B:
1: 245 -85 101 -179 -35 -260 -99 -9 -42 -69 223 -167 314 292 457 363 264
 151 -258 127 307 392 -201 -51 -203 376 11 -134 61 171
2: 140 123 -447 110 -231 246 -241 3 111 -19 251 59 -19 426 108 204 53 -96
 -170 171 132 -20 53 283 -162 160 -32 -228 132 68
3: -8 250 154 43 352 -149 80 368 -41 218 -164 20 -222 3 17 173 -67 -297 110
 138 1 -372 -58 62 65 149 -164 12 -46 -63
4: -42 -160 403 -456 -37 -349 -1 127 -96 109 -283 60 156 -22 -86 -93 131 -2
 295 -53 93 -349 -93 -99 126 -131 69 63 -21 -122
5: 3 -265 709 -211 -724 -425 -632 203 -280 -692 265 279 746 2 517 79 208
 517 -347 -98 563 554 343 -325 -581 -196 330 35 178 558
6: 97 -42 215 -636 254 -444 412 57 -12 479 -85 -273 11 43 127 120 200 17
 328 123 -240 -313 -402 99 294 381 -72 -97 6 -156
7: -96 -26 -60 191 -113 32 -225 36 -125 -141 52 335 91 289 13 -68 41 -75
 -106 127 223 -90 315 65 -97 -41 -24 32 85 78
8: 281 158 -82 -478 197 -264 329 128 141 475 158 -438 -80 140 320 421 156
 -19 127 207 -247 -125 -498 251 114 584 -108 -281 64 -38
9: -129 80 -332 290 -222 237 -234 27 -77 -96 170 412 -47 354 -60 -112 -42
 -115 -97 191 53 -217 442 268 -99 -28 -55 -50 160 94
10: 328 57 382 48 399 -280 -221 274 -3 -91 -231 -254 147 154 293 546 159
 -239 -241 -22 673 278 -424 -331 -205 164 -68 20 -192 -33
11: 120 163 384 -73 686 -461 303 322 -111 304 -148 -239 -96 -6 295 370 84
 -224 10 177 79 -55 -341 -98 94 474 -234 43 -134 -47
12: 15 -63 287 -365 155 -270 64 152 -23 218 -356 -21 7 19 -156 -11 93 -168
 311 -38 87 -437 -220 -63 189 -83 -11 36 -74 -237
13: 254 -306 670 -377 162 -419 -315 121 -25 -145 -614 -165 382 74 -49 222
 289 -140 63 -269 823 42 -493 -549 -41 -297 129 141 -260 -264
14: -295 321 -684 615 -169 510 -165 106 -60 15 266 626 -372 394 -191 -229
 -240 -293 -62 332 -214 -495 718 540 -41 1 -179 -65 232 100
15: 128 -256 -191 -11 -215 143 -394 -216 37 -180 -136 145 252 498 -139 4 218
 -105 -106 -39 566 3 -29 -60 -74 -218 76 -39 -12 -165
16: -127 3 -146 468 149 307 -408 76 -25 -143 -488 460 -149 348 -512 -177 -75
 -546 36 -43 548 -491 252 -81 50 -499 -90 179 -140 -333
17: -242 143 466 -71 108 -455 170 398 -312 77 142 239 31 -168 306 -41 -43 96
 68 228 -255 -181 317 67 -37 263 -89 92 122 291
18: 231 -168 95 -337 -104 -257 -81 -75 -13 -11 115 -158 322 288 299 251 290
 151 -111 61 274 226 -246 -49 -105 240 52 -125 42 54
19: -212 -37 363 -18 24 -146 -189 274 -161 -54 -396 374 10 -23 -274 -232 -46
 -209 238 -60 207 -510 230 -118 62 -385 17 187 -50 -122
20: 54 -249 -223 -362 -378 93 -197 -222 86 53 -113 132 175 375 -267 -162 190
 -16 190 -38 173 -338 -36 130 103 -233 124 -115 73 -221
21: -34 149 -245 168 -147 -44 22 52 -138 -13 611 159 73 316 496 160 60 182
 -297 384 -182 221 340 344 -218 551 -113 -171 267 408
22: 126 -255 810 -777 163 -760 174 166 -140 179 -309 -268 351 -154 203 139
 302 151 274 -99 177 -63 -467 -325 125 102 91 65 -101 -91
23: 254 251 264 277 828 -238 30 370 -12 144 -320 -247 -169 140 201 563 41
 -491 -176 110 498 46 -422 -228 -26 342 -286 76 -269 -148
24: 115 -105 -153 -118 -118 88 -229 -67 73 8 -178 65 83 352 -164 34 133 -165
 51 -22 344 -207 -95 22 16 -139 33 -69 -17 -194
25: -57 -120 174 135 -57 -177 -202 22 -224 -233 116 273 269 259 223 8 134 74
 -224 134 330 184 267 -88 -181 86 -16 71 60 195
26: 237 139 -451 -169 209 89 192 -52 182 424 74 -251 -199 391 43 284 116
 -226 80 216 -96 -242 -352 324 172 422 -160 -260 26 -209
27: -126 -392 -286 -303 -900 190 -420 -347 -36 -245 159 476 393 444 -216
 -440 193 274 83 -23 140 -201 431 192 -78 -396 270 -104 270 30
28: 252 -113 536 -390 394 -504 61 171 -34 139 -343 -319 203 45 181 347 248
 -106 65 -56 413 39 -540 -318 60 168 -29 39 -191 -166
29: 244 -17 -147 333 -151 41 -442 -36 -59 -391 388 57 331 515 499 415 188 66
 -610 168 607 640 95 -48 -470 287 -3 -114 93 334
30: -208 234 -268 374 -213 120 -111 170 -171 -89 466 427 -73 247 253 -38
 -102 32 -210 347 -192 -67 607 371 -210 255 -108 -82 271 374
31: -88 -85 68 142 -97 -14 -270 56 -139 -184 -63 328 143 252 -39 -77 53 -83
 -86 59 329 -94 264 -43 -98 -139 -1 77 29 32
32: 103 -22 77 -89 58 -110 -119 85 -12 24 -128 9 73 217 20 144 113 -128 10
 34 275 -105 -123 -38 -19 21 -14 -20 -33 -81
33: 383 -17 40 146 517 -26 -243 54 120 -9 -416 -262 40 408 9 498 194 -469
 -201 -45 816 130 -547 -296 -48 64 -130 6 -284 -322
34: 26 21 -252 43 72 175 -133 2 78 131 -269 139 -147 332 -305 -28 20 -342
 140 43 197 -448 -34 115 129 -140 -73 -38 -42 -286
35: 10 -15 -4 149 111 -10 -163 63 -73 -43 -97 180 33 279 -28 51 66 -191 -79
 90 315 -111 78 -18 -37 -2 -74 39 -29 -58
36: 28 287 709 205 729 -547 115 612 -242 48 -173 -77 -70 -184 422 436 -29
 -251 -138 158 254 72 -122 -274 -126 374 -234 178 -172 158
37: -75 -6 405 -51 -202 -310 -219 273 -220 -228 137 221 259 -7 313 54 56 172
 -118 75 164 88 263 -75 -252 40 65 38 111 312
38: -131 -74 -182 -15 -461 108 -257 -35 -82 -133 175 381 136 289 -37 -195 34
 79 5 102 30 -208 407 219 -98 -127 77 -73 205 117
39: 98 281 -37 -28 223 -174 179 268 -17 258 239 -131 -138 114 357 335 16 -74
 -58 279 -184 -57 -90 236 -42 522 -167 -156 93 146
40: -100 -111 280 -208 -240 -271 -125 109 -178 -104 64 224 248 73 136 -96
 109 162 37 67 72 -75 219 -4 -92 -21 80 23 112 160
41: -195 17 -217 -85 -308 107 -60 38 -55 100 53 357 -67 193 -199 -270 -38
 -42 208 136 -209 -519 354 318 87 -109 11 -56 176 -19
42: -234 114 -283 27 189 53 269 26 -68 388 -63 289 -306 220 -260 -256 -57
 -261 297 253 -352 -675 244 357 321 115 -191 -2 82 -184
43: 222 -146 229 -490 106 -265 -6 41 75 193 -336 -228 136 136 -63 176 224
 -120 211 -90 285 -213 -476 -130 129 -12 35 -58 -112 -271
44: 282 -3 90 -745 38 -406 308 65 107 436 131 -458 85 72 319 336 240 143 199
 122 -237 -109 -543 168 127 501 -16 -276 79 -33
45: 270 283 181 192 878 -173 82 382 78 290 -460 -304 -301 118 29 541 10 -614
 -15 67 414 -185 -548 -175 98 269 -282 43 -300 -308
46: -208 -369 -284 -219 -912 168 -381 -347 -120 -277 293 554 420 435 -121
 -484 182 340 29 46 55 -129 593 241 -113 -310 253 -91 321 141
47: -282 125 194 -190 -239 -227 87 307 -199 114 180 331 -28 -109 92 -204 -80
 137 218 192 -415 -421 413 269 7 83 0 -9 225 234
48: -65 -52 471 -156 -34 -306 -183 277 -150 -98 -214 176 155 -49 22 -10 48
 -32 101 -39 252 -194 82 -162 -62 -173 53 110 -21 32
49: -90 277 409 -46 262 -370 139 495 -167 157 20 50 -116 -170 253 168 -77
 -79 81 182 -165 -237 77 55 -31 262 -124 32 34 180
50: -111 -30 175 -162 -349 -139 -198 167 -132 -117 93 279 178 57 81 -103 34
 128 48 64 22 -163 282 73 -132 -96 98 -16 156 173
51: 66 -123 -250 -111 -195 160 -235 -122 76 23 -140 139 61 387 -228 -58 122
 -157 79 1 265 -280 -13 99 54 -184 45 -79 26 -201
52: -249 -96 -335 -114 -604 200 -175 -112 -68 -19 185 494 54 292 -226 -416 2
 98 178 124 -214 -472 527 377 28 -210 103 -100 264 51
53: -25 94 -205 103 237 91 27 61 7 215 -179 133 -197 279 -197 -3 -4 -340 117
 134 55 -428 12 161 163 52 -155 -6 -28 -223
54: -235 -313 -149 -198 -846 65 -335 -245 -165 -271 320 546 400 340 -27 -442
 141 359 6 77 -5 -109 607 226 -136 -244 222 -55 317 228
55: 51 256 -76 270 482 12 40 259 5 209 -174 24 -279 200 -20 232 -59 -438 -16
 172 144 -282 -84 79 66 186 -238 14 -99 -138
56: 144 -390 -75 -127 -465 40 -495 -287 -25 -347 10 173 494 510 7 -17 305
 125 -205 -69 638 249 48 -133 -209 -218 179 -43 58 -12
57: 252 9 -405 5 397 259 -59 -99 253 312 -512 -137 -257 475 -439 174 102
 -606 172 -23 410 -485 -473 43 276 -96 -148 -73 -217 -599
58: 1 170 -276 105 -118 107 -85 124 0 60 226 159 -89 265 113 95 -22 -77 -69
 212 -59 -167 190 300 -93 186 -77 -147 153 122
59: -9 157 -176 104 391 32 136 115 16 309 -201 69 -281 235 -172 50 -19 -396
 157 159 0 -470 -69 163 214 130 -211 -7 -61 -247
60: 131 -216 232 -88 72 -180 -231 -28 -65 -122 -239 25 270 277 15 109 216
 -98 -78 -51 565 69 -156 -251 -58 -82 28 61 -99 -123
61: -113 -182 -18 -43 -247 -23 -189 -101 -137 -112 15 337 204 309 -71 -204
 124 34 13 68 187 -138 280 42 -21 -125 55 30 92 16
62: 196 120 -148 -234 -88 -155 90 62 25 161 435 -194 81 253 466 356 151 153
 -144 255 -122 165 -142 263 -131 553 -55 -275 177 226
63: -21 75 122 -19 127 -125 -46 215 -66 77 -131 105 -43 103 -11 56 15 -171
 68 87 109 -261 23 28 14 23 -69 16 -7 -51
64: 32 -98 148 -396 82 -241 109 42 -11 254 -218 -37 38 112 -95 -22 142 -85
 272 21 18 -371 -195 22 198 32 -8 -14 -19 -199
65: -255 16 42 318 -39 87 -274 157 -175 -159 -192 536 -38 180 -234 -251 -91
 -235 30 63 230 -378 463 12 -36 -299 -47 164 24 -26
66: 168 139 -252 -4 -215 33 -141 82 46 -1 388 -38 66 314 352 301 87 58 -219
 210 42 142 23 253 -221 351 -24 -240 177 228
67: 30 -145 472 -189 94 -397 -105 145 -164 -87 -159 39 271 61 157 102 173 16
 -15 -12 345 39 -76 -232 -61 13 24 99 -47 23
68: 42 157 31 206 351 -40 -58 224 -42 87 -165 80 -144 193 3 179 -8 -335 -36
 120 232 -206 -26 5 0 108 -163 40 -71 -91
69: -73 -237 -239 -279 -651 128 -298 -197 -3 -115 111 319 257 352 -156 -272
 145 160 98 11 80 -233 277 200 -38 -255 187 -125 214 -3
70: 129 221 42 -395 47 -326 305 255 10 362 345 -261 -53 18 450 331 82 129 73
 272 -392 -75 -204 301 -7 606 -97 -248 171 199
71: -307 71 -18 419 -233 168 -391 202 -199 -284 -39 644 -17 176 -182 -277
 -144 -167 -46 96 197 -330 660 91 -156 -334 -6 134 112 119
72: -285 -85 349 98 -4 -98 -253 217 -222 -139 -445 506 36 20 -354 -342 -56
 -234 210 -67 287 -518 364 -157 61 -488 18 254 -59 -139

155 -52 -35 180 90 -132 -135 117 26 69 36 -205 -15 -138 -116 -2 217 21
 32 -84 -75 -114 -193 8 -83 20 -33 -119 -80 30 -6 -> 71
171 132 -176 240 -73 -185 -61 -16 -98 -65 124 -118 -16 -107 -109 -165
 141 -136 61 -180 43 -97 -151 2 83 -166 -97 -128 -72 -87 -40 -> 4
-60 100 65 2 -74 166 150 139 74 51 54 -86 -75 -75 78 93 27 -77 16 -13 32
 -6 74 -38 -82 -15 20 -7 -123 93 23 -> 66
-44 42 -75 15 19 -4 24 33 -8 -3 54 23 -64 -78 90 0 -99 -66 -53 5 104 -34
 84 -59 -28 -113 20 33 -27 -27 -33 -> 18
75 164 -148 116 6 -9 -17 -82 -172 -53 156 -28 -43 -25 -89 -72 99 -133
 -30 -143 102 -90 -78 -6 108 -51 -137 -163 89 -92 -19 -> 28
-73 63 27 25 138 157 5 118 60 104 30 -66 -99 -170 66 201 -8 44 -108 -36
 110 -73 18 -76 -89 82 37 -39 33 69 6 -> 29
107 -262 -81 -71 8 -201 -28 129 195 -39 1 -24 0 51 130 -219 -234 6 -18
 155 -64 -48 117 31 -139 -194 227 124 -239 73 24 -> 27
64 -143 -86 -95 109 -25 -38 16 29 -22 75 13 -22 95 40 -101 -124 3 -101
 79 6 -78 65 33 -50 -19 83 -30 2 33 42 -> 51
9 -271 -15 -24 -29 -267 -37 141 122 22 -64 -18 14 -29 108 -109 -75 -40
 85 198 -128 22 96 -35 -199 -219 94 205 -265 2 -62 -> 5
-55 -144 22 52 -89 -228 3 132 41 50 -68 -38 3 -108 73 -15 67 -102 151
 135 -116 58 62 -79 -180 -217 -27 190 -252 -44 -109 -> 47
-89 -47 34 -9 71 0 -21 -2 -167 87 27 -4 -14 -13 -65 131 240 -97 52 65
 -73 15 -19 -59 -88 57 -210 -23 61 -78 -72 -> 36
141 65 -112 64 49 31 -20 7 -18 -35 144 -89 -45 8 -57 -94 22 -38 -72 -113
 59 -125 -69 46 46 8 14 -180 22 34 56 -> 24
29 -323 25 -205 87 -49 -8 73 65 20 12 6 21 193 46 -89 -56 -5 -13 237
 -161 -14 113 56 -168 18 81 56 -94 71 41 -> 31
98 28 -150 95 136 -61 -112 -34 -80 -13 105 -36 -43 -56 -57 -53 14 -13
 -98 -89 91 -126 -78 -4 37 -15 -32 -136 96 -48 -4 -> 60
-16 286 -79 218 -4 67 17 56 -42 31 88 -93 -104 -270 11 111 66 -72 -36
 -208 195 -79 -63 -101 40 -70 -67 -93 5 -27 -46 -> 1
58 -140 -95 -249 219 170 -16 -102 -91 -44 169 86 -24 291 -20 -89 -129 10
 -212 91 31 -116 84 97 23 168 34 -173 223 40 118 -> 57
84 -51 6 14 11 17 14 103 53 30 69 -129 -19 7 -35 -26 95 -30 13 -2 -70
 -65 -36 32 -81 24 19 -83 -99 81 44 -> 7
59 -124 -76 31 80 -139 -82 71 46 18 20 -39 -22 -53 30 -64 -43 0 -31 47
 -11 -66 6 -19 -85 -89 53 25 -77 -4 -23 -> 61
-109 -417 -41 -325 99 -154 -10 -25 -10 -22 -25 219 28 246 174 -131 -265
 -45 -50 387 -100 60 293 -10 -169 -132 80 242 -38 -57 -40 -> 64
148 -34 -105 -25 101 46 -35 21 35 -36 133 -70 -37 73 -27 -112 -63 10
 -118 -44 37 -135 -23 70 11 41 85 -154 22 71 87 -> 15
116 107 -152 118 -180 -142 54 -52 -128 -113 140 -40 2 40 -62 -234 93
 -224 101 -89 1 -33 -32 23 88 -221 -109 -67 -113 -96 -31 -> 22
34 132 -49 150 22 11 -26 12 -126 39 94 -101 -42 -114 -102 60 229 -95 25
 -126 33 -67 -123 -38 16 11 -162 -137 34 -53 -38 -> 3
-9 -213 -14 -46 58 -140 -46 122 106 40 -34 -10 -17 -37 106 -30 -101 5 -3
 150 -55 -17 90 -35 -166 -112 103 130 -149 23 -32 -> 38
38 -80 -77 17 35 -118 -47 3 -54 -10 53 -9 -9 12 -12 -74 31 -73 3 38 -22
 -41 3 -9 -42 -85 -42 -3 -32 -50 -33 -> 67
91 105 -96 271 -35 -184 -77 92 -2 22 34 -147 -43 -254 -43 -25 132 -68 71
 -141 46 -76 -133 -65 -22 -165 -53 -31 -132 -52 -76 -> 50
38 21 -87 48 76 -18 -43 3 -57 7 83 -29 -43 -44 -23 -12 27 -46 -53 -42 54
 -80 -27 -17 -7 -23 -38 -79 38 -29 -11 -> 32
10 152 -3 82 25 151 55 106 47 47 83 -118 -89 -138 16 100 43 -21 -53 -114
 97 -79 -23 -36 -24 31 16 -109 -25 77 31 -> 2
-116 -261 116 -204 -77 -40 114 79 -9 45 -27 42 33 170 69 -6 74 -136 131
 290 -218 103 176 -9 -209 -59 -56 161 -174 10 -39 -> 49
162 -121 -34 60 76 -92 -92 76 7 33 68 -153 8 17 -118 -67 175 -7 22 -12
 -119 -101 -130 56 -73 46 -21 -126 -63 46 32 -> 65
